Below are the code and all the weights of a small trained network. Each question names an input and a target symbol and asks about switching units off, where a switched-off unit gives its printed mean instead of its output.

import numpy as np


def w(rows, s, z=0):
    codes = np.array(rows[::2]) - 128.0
    scale = np.full(codes.shape[1], s)
    scale[-1] = z or s
    return codes * scale


def norm(h):
    return h / np.sqrt((h * h).mean(-1, keepdims=True) + 1e-5)


def f(y):
    return np.maximum(y, 0)


def softmax(a):
    e = np.exp(a - a.max(-1, keepdims=True))
    return e / e.sum(-1, keepdims=True)


def log_softmax(a):
    a = a - a.max(-1, keepdims=True)
    return a - np.log(np.exp(a).sum(-1, keepdims=True))


def net(x, mask):
    ids = ['Δαβγλτ'.index(c) for c in x.split()]
    T = len(ids)
    res = E[ids] + P[:T]
    u = 0
    for l in range(2):
        r = norm(res)
        for j in range(2):
            rows = slice(4 * j, 4 * j + 4)
            q, k, v = (r @ M[l][rows].T for M in (Q, K, V))
            z = softmax(np.where(np.tri(T) > 0, q @ k.T / 4**0.5, -1e9)) @ v
            o = O[l][rows]
            res = res + np.where(mask[u + j], z, o[:, -1]) @ o[:, :-1]
        u += 2
        y = f(norm(res) @ A[l][:, :-1].T + A[l][:, -1])
        res = res + np.where(mask[u : u + 8], y, B[l][:, -1]) @ B[l][:, :-1]
        u += 8
    return log_softmax(norm(res)[-1] @ U[:, :-1].T + U[:, -1])


Q, K, V, O, A, B = {}, {}, {}, {}, {}, {}
E = w([
[112,107,163],'Δ',
[111,94,203],'α',
[136,117,82],'β',
[151,166,233],'γ',
[226,208,195],'λ',
[254,191,112],'τ',
],0.0049)
P = w([
[182,254,96],'0',
[219,136,163],'1',
[183,123,175],'2',
[154,115,181],'3',
[130,112,190],'4',
[122,110,200],'5',
[159,94,204],'6',
],0.0022)
Q[0] = w([
[137,114,135],'0.h1',
[54,165,84],'0.h1',
[80,182,92],'0.h1',
[92,101,119],'0.h1',
[255,103,172],'0.h2',
[118,137,125],'0.h2',
[152,87,136],'0.h2',
[226,194,166],'0.h2',
],0.014)
K[0] = w([
[124,121,114],'0.h1',
[148,182,166],'0.h1',
[148,167,187],'0.h1',
[127,151,93],'0.h1',
[199,58,163],'0.h2',
[128,137,126],'0.h2',
[117,92,132],'0.h2',
[248,131,165],'0.h2',
],0.016)
V[0] = w([
[191,153,128],'0.h1',
[68,4,8],'0.h1',
[165,174,142],'0.h1',
[59,99,171],'0.h1',
[125,139,117],'0.h2',
[161,177,217],'0.h2',
[118,94,104],'0.h2',
[137,81,158],'0.h2',
],0.0029)
O[0] = w([
[96,97,102,216],'0.h1',
[252,17,126,139],'0.h1',
[84,126,125,165],'0.h1',
[151,218,149,5],'0.h1',
[130,145,138,116],'0.h2',
[61,58,143,215],'0.h2',
[158,146,115,106],'0.h2',
[138,90,99,164],'0.h2',
],0.0038,0.0016)
A[0] = w([
[218,145,135,41],'0.n1',
[78,175,139,77],'0.n2',
[178,105,58,113],'0.n3',
[247,146,84,62],'0.n4',
[162,246,92,128],'0.n5',
[97,176,130,105],'0.n6',
[102,196,19,115],'0.n7',
[254,208,178,3],'0.n8',
],0.0059,0.0026)
B[0] = w([
[152,76,108,174],'0.n1',
[122,87,176,151],'0.n2',
[111,118,56,251],'0.n3',
[130,69,65,252],'0.n4',
[130,162,63,195],'0.n5',
[127,91,154,148],'0.n6',
[76,140,83,171],'0.n7',
[248,204,168,192],'0.n8',
],0.013,0.0025)
Q[1] = w([
[47,194,144],'1.h1',
[154,205,118],'1.h1',
[104,135,141],'1.h1',
[69,180,149],'1.h1',
[106,110,250],'1.h2',
[130,132,104],'1.h2',
[183,117,82],'1.h2',
[134,144,48],'1.h2',
],0.024)
K[1] = w([
[8,232,133],'1.h1',
[142,217,72],'1.h1',
[118,123,147],'1.h1',
[67,184,142],'1.h1',
[29,243,95],'1.h2',
[142,104,132],'1.h2',
[199,142,174],'1.h2',
[188,46,143],'1.h2',
],0.014)
V[1] = w([
[128,196,35],'1.h1',
[67,101,132],'1.h1',
[171,123,159],'1.h1',
[84,155,66],'1.h1',
[175,1,17],'1.h2',
[80,109,144],'1.h2',
[27,196,28],'1.h2',
[206,156,139],'1.h2',
],0.0065)
O[1] = w([
[199,36,190,18],'1.h1',
[123,141,70,181],'1.h1',
[108,150,148,129],'1.h1',
[166,83,121,92],'1.h1',
[107,250,55,252],'1.h2',
[118,89,90,155],'1.h2',
[254,91,143,235],'1.h2',
[120,172,185,56],'1.h2',
],0.0083,0.0016)
A[1] = w([
[132,47,64,78],'1.n1',
[230,167,54,120],'1.n2',
[130,84,95,90],'1.n3',
[28,100,98,155],'1.n4',
[212,82,33,50],'1.n5',
[124,214,180,3],'1.n6',
[34,175,170,43],'1.n7',
[148,249,105,79],'1.n8',
],0.011,0.0023)
B[1] = w([
[32,145,63,211],'1.n1',
[25,94,162,254],'1.n2',
[82,138,93,169],'1.n3',
[208,117,232,204],'1.n4',
[231,118,88,237],'1.n5',
[29,168,128,149],'1.n6',
[90,191,60,152],'1.n7',
[254,86,142,204],'1.n8',
],0.019,0.0076)
U = w([
[99,81,2,255],'Δ',
[127,155,250,110],'α',
[253,55,134,82],'β',
[17,12,169,41],'γ',
[26,197,126,149],'λ',
[205,238,84,64],'τ',
],0.012,0.0043)

Each question gives the input, a string of symbols that net reads in full, and the target symbol t.
The units are the heads (4 rows each of Q, K, V and O) and the neurons (one row each of A and B). Each row of codes is followed by its name. A weight is (code - 128) times the scale printed after its matrix; where a second scale follows, it is the last column's (O, A, B and U).
mask holds one flag per unit, layer by layer, with each layer's heads first. A switched-off unit (its flag False) gives its mean, the last column of its rows in O or B, instead of its output. The means were averaged over made-up inputs and are rounded, as every weight is.
A unit's drop is (log p(t) with every unit on - log p(t) with that unit switched off) / (log p(t) with every unit on - log p(t) with every unit switched off).
The circuit of an input: a set's keep is (log p(t) with only the set's units on - log p(t) with every unit switched off) / (log p(t) with every unit on - log p(t) with every unit switched off). Starting from the 12 units with the biggest drops (on a tie, the unit counted first), units are removed one at a time, each time the one whose removal leaves the highest keep (on an exact tie, the one counted first), for as long as the keep stays at least 0.8.
circuit, biggest first: the units of the circuit, biggest drop first
unit that matters most: the unit with the biggest drop
top k neurons in layer l: the k neurons of layer l with the biggest drops, biggest first
drop of u: that unit's drop, to one decimal
input Δ α β Δ γ α β, target τ: circuit, biggest first => (1.n2; 1.h2)
input α Δ α β Δ Δ, target α: unit that matters most => 0.n3
input λ Δ β α Δ Δ, target λ: circuit, biggest first => (1.h2; 1.n5)
input β β λ τ β, target α: circuit, biggest first => (1.h2; 1.n4; 0.n8)
input γ τ γ, target γ: circuit, biggest first => (1.n5; 0.n4)
input α β λ, target α: circuit, biggest first => (1.h2; 1.n5; 1.n6; 1.n8)
input γ β Δ λ α β, target τ: top 4 neurons in layer 1 => (1.n2; 1.n4; 1.n7; 1.n5)
input γ α β β β Δ, target γ: top 4 neurons in layer 0 => (0.n4; 0.n3; 0.n5; 0.n2)
input λ α α, target λ: top 2 neurons in layer 0 => (0.n8; 0.n5)
input β τ τ γ β, target β: top 2 neurons in layer 0 => (0.n8; 0.n1)
input λ α Δ β α τ γ, target α: top 3 neurons in layer 1 => (1.n5; 1.n8; 1.n2)
input α β λ Δ β, target α: top 3 neurons in layer 0 => (0.n1; 0.n4; 0.n3)
input β β λ α α α, target β: top 3 neurons in layer 1 => (1.n8; 1.n1; 1.n4)
input τ γ Δ γ β α β, target λ: circuit, biggest first => (1.h2)
input β γ β, target γ: top 2 neurons in layer 0 => (0.n4; 0.n8)
input β β α α β α β, target λ: top 3 neurons in layer 0 => (0.n3; 0.n4; 0.n1)
input γ Δ β β Δ γ α, target γ: top 4 neurons in layer 0 => (0.n3; 0.n4; 0.n8; 0.n5)
input β τ β, target β: top 2 neurons in layer 0 => (0.n4; 0.n1)
input β β Δ, target β: top 3 neurons in layer 1 => (1.n8; 1.n1; 1.n2)
input γ γ Δ, target γ: top 4 neurons in layer 0 => (0.n3; 0.n4; 0.n8; 0.n5)
input λ Δ γ, target λ: unit that matters most => 0.n8
input τ β α Δ β λ Δ, target τ: drop of 1.n8 => 0.6
input τ β β β β α, target τ: drop of 1.n7 => 0.2
input α β β β α α, target α: drop of 1.h1 => 0.8
